Below are the code and all the weights of a small trained network. Each question names an input and a class and asks about switching units off, where a switched-off unit gives its printed mean instead of its output.

import numpy as np


def w(rows, s, z=0):
    codes = np.array(rows[::2]) - 128.0
    scale = np.full(codes.shape[1], s)
    scale[-1] = z or s
    return codes * scale


def norm(h):
    return h / np.sqrt((h * h).mean(-1, keepdims=True) + 1e-5)


def f(y):
    return np.maximum(y, 0)


def log_softmax(a):
    a = a - a.max(-1, keepdims=True)
    return a - np.log(np.exp(a).sum(-1, keepdims=True))


def net(x, mask):
    res = np.array(x, float).reshape(1, 6) / 4 @ E
    u = 0
    for l in range(2):
        y = f(norm(res) @ A[l][:, :-1].T + A[l][:, -1])
        res = res + np.where(mask[u : u + 10], y, B[l][:, -1]) @ B[l][:, :-1]
        u += 10
    return log_softmax(norm(res)[-1] @ U[:, :-1].T + U[:, -1])


A, B = {}, {}
E = w([
[57,45,84,117,253,80],'x0',
[166,100,145,30,130,84],'x1',
[62,192,74,47,101,52],'x2',
[81,51,206,137,35,78],'x3',
[164,211,214,176,237,117],'x4',
[11,109,170,44,181,152],'x5',
],0.0058)
A[0] = w([
[68,107,57,112,72,182,9],'L0N1',
[68,89,202,54,92,149,52],'L0N2',
[37,167,141,58,103,136,10],'L0N3',
[72,232,118,122,195,112,115],'L0N4',
[97,95,7,190,196,183,94],'L0N5',
[72,129,188,227,112,99,44],'L0N6',
[143,41,108,103,136,180,42],'L0N7',
[193,100,227,99,145,82,117],'L0N8',
[40,167,1,166,120,178,3],'L0N9',
[172,112,153,123,234,114,50],'L0N10',
],0.0087,0.0021)
B[0] = w([
[104,89,115,130,139,229,194],'L0N1',
[146,119,135,176,255,145,223],'L0N2',
[99,171,151,72,125,144,203],'L0N3',
[225,130,101,85,64,17,243],'L0N4',
[121,30,107,170,136,84,254],'L0N5',
[133,140,178,150,91,107,186],'L0N6',
[132,71,83,100,47,13,193],'L0N7',
[111,98,239,146,170,179,213],'L0N8',
[193,144,210,92,252,147,208],'L0N9',
[100,135,104,215,212,167,219],'L0N10',
],0.0098,0.0047)
A[1] = w([
[119,21,103,150,58,165,3],'L1N1',
[72,16,55,159,159,131,16],'L1N2',
[218,243,49,137,80,150,114],'L1N3',
[206,61,167,192,32,186,52],'L1N4',
[104,161,13,126,208,125,118],'L1N5',
[47,89,177,34,72,172,189],'L1N6',
[221,51,113,228,156,118,138],'L1N7',
[64,170,244,56,129,150,147],'L1N8',
[123,162,202,255,35,94,47],'L1N9',
[169,21,116,125,88,240,120],'L1N10',
],0.0097,0.0017)
B[1] = w([
[146,97,51,71,104,220,178],'L1N1',
[115,240,97,60,113,60,211],'L1N2',
[2,145,176,86,68,93,178],'L1N3',
[166,79,234,73,82,78,201],'L1N4',
[119,103,189,115,80,184,176],'L1N5',
[71,161,144,184,216,157,171],'L1N6',
[127,74,194,181,216,160,255],'L1N7',
[164,91,85,215,186,99,184],'L1N8',
[178,211,142,175,31,108,188],'L1N9',
[188,143,115,136,18,145,197],'L1N10',
],0.014,0.0098)
U = w([
[157,49,87,75,139,133,105],'0',
[117,143,56,141,75,195,78],'1',
[32,188,99,75,113,101,117],'2',
[156,123,224,160,55,117,184],'3',
[102,110,146,181,248,133,171],'4',
[133,177,91,198,94,96,1],'5',
],0.015,0.0066)

Each question gives the input, the list of numbers given to net, and the class t.
The units are the neurons (one row each of A and B). Each row of codes is followed by its name. A weight is (code - 128) times the scale printed after its matrix; where a second scale follows, it is the last column's (A, B and U).
mask holds one flag per neuron, layer by layer. A switched-off neuron (its flag False) gives its mean, the last column of its row in B, instead of its output. The means were averaged over made-up inputs and are rounded, as every weight is.
A unit's drop is (log p(t) with every unit on - log p(t) with that unit switched off) / (log p(t) with every unit on - log p(t) with every unit switched off).
The circuit of an input: a set's keep is (log p(t) with only the set's units on - log p(t) with every unit switched off) / (log p(t) with every unit on - log p(t) with every unit switched off). Starting from the 12 units with the biggest drops (on a tie, the unit counted first), units are removed one at a time, each time the one whose removal leaves the highest keep (on an exact tie, the one counted first), for as long as the keep stays at least 0.8.
units of the circuit, in order: the units of the circuit, biggest drop first
most important unit: the unit with the biggest drop
top k neurons: the k neurons with the biggest drops, biggest first
top k neurons in layer l: the k neurons of layer l with the biggest drops, biggest first
drop of u: that unit's drop, to one decimal
input [3,4,7,6,-5,-3], class 2: most important unit	L1N7
input [5,4,3,7,-5,-7], class 1: units of the circuit, in order	[L1N1, L0N4, L0N9]
input [1,-7,0,7,-6,4], class 2: top 3 neurons in layer 0	[L0N8, L0N1, L0N2]
input [-5,3,-7,-4,-4,7], class 0: units of the circuit, in order	[L1N1, L0N7]
input [-7,-1,4,-2,0,-4], class 2: top 2 neurons in layer 0	[L0N5, L0N8]
input [3,1,3,-8,-8,5], class 2: top 2 neurons in layer 1	[L1N7, L1N2]
input [-2,-1,5,1,-5,-3], class 1: top 4 neurons	[L0N1, L1N10, L0N4, L1N7]
input [-5,1,-7,3,-7,8], class 0: top 2 neurons	[L1N1, L1N9]
input [6,-6,-1,2,-5,-7], class 0: units of the circuit, in order	[L1N1, L0N1]
input [3,-5,0,-1,-6,-5], class 0: top 2 neurons in layer 0	[L0N5, L0N1]
input [-2,0,7,-2,0,5], class 4: top 2 neurons in layer 0	[L0N3, L0N9]
input [-6,-3,7,6,5,6], class 4: top 2 neurons in layer 0	[L0N3, L0N2]
input [6,6,1,-3,-5,-2], class 2: top 2 neurons	[L1N2, L0N4]
input [5,1,8,3,-1,7], class 4: top 2 neurons	[L1N8, L0N3]
input [-1,1,0,1,-5,-5], class 1: units of the circuit, in order	[L1N1]
input [7,-7,-1,1,-7,2], class 0: top 2 neurons	[L0N5, L0N9]
input [-8,8,3,-5,-1,-5], class 2: top 3 neurons	[L1N3, L0N5, L1N7]
input [-2,7,2,-1,8,-3], class 4: top 2 neurons in layer 0	[L0N8, L0N10]
input [5,6,4,6,-5,8], class 4: top 3 neurons in layer 1	[L1N6, L1N8, L1N3]
input [-3,0,6,-7,-1,1], class 2: drop of L1N4	0.1
input [-1,7,8,7,-6,-7], class 1: drop of L1N1	0.3
input [0,5,6,-3,-7,5], class 4: top neuron in layer 1	[L1N6]
input [0,-7,-8,-2,-6,7], class 0: drop of L1N1	0.4
input [-7,5,-3,-5,-8,4], class 1: drop of L1N3	0.0
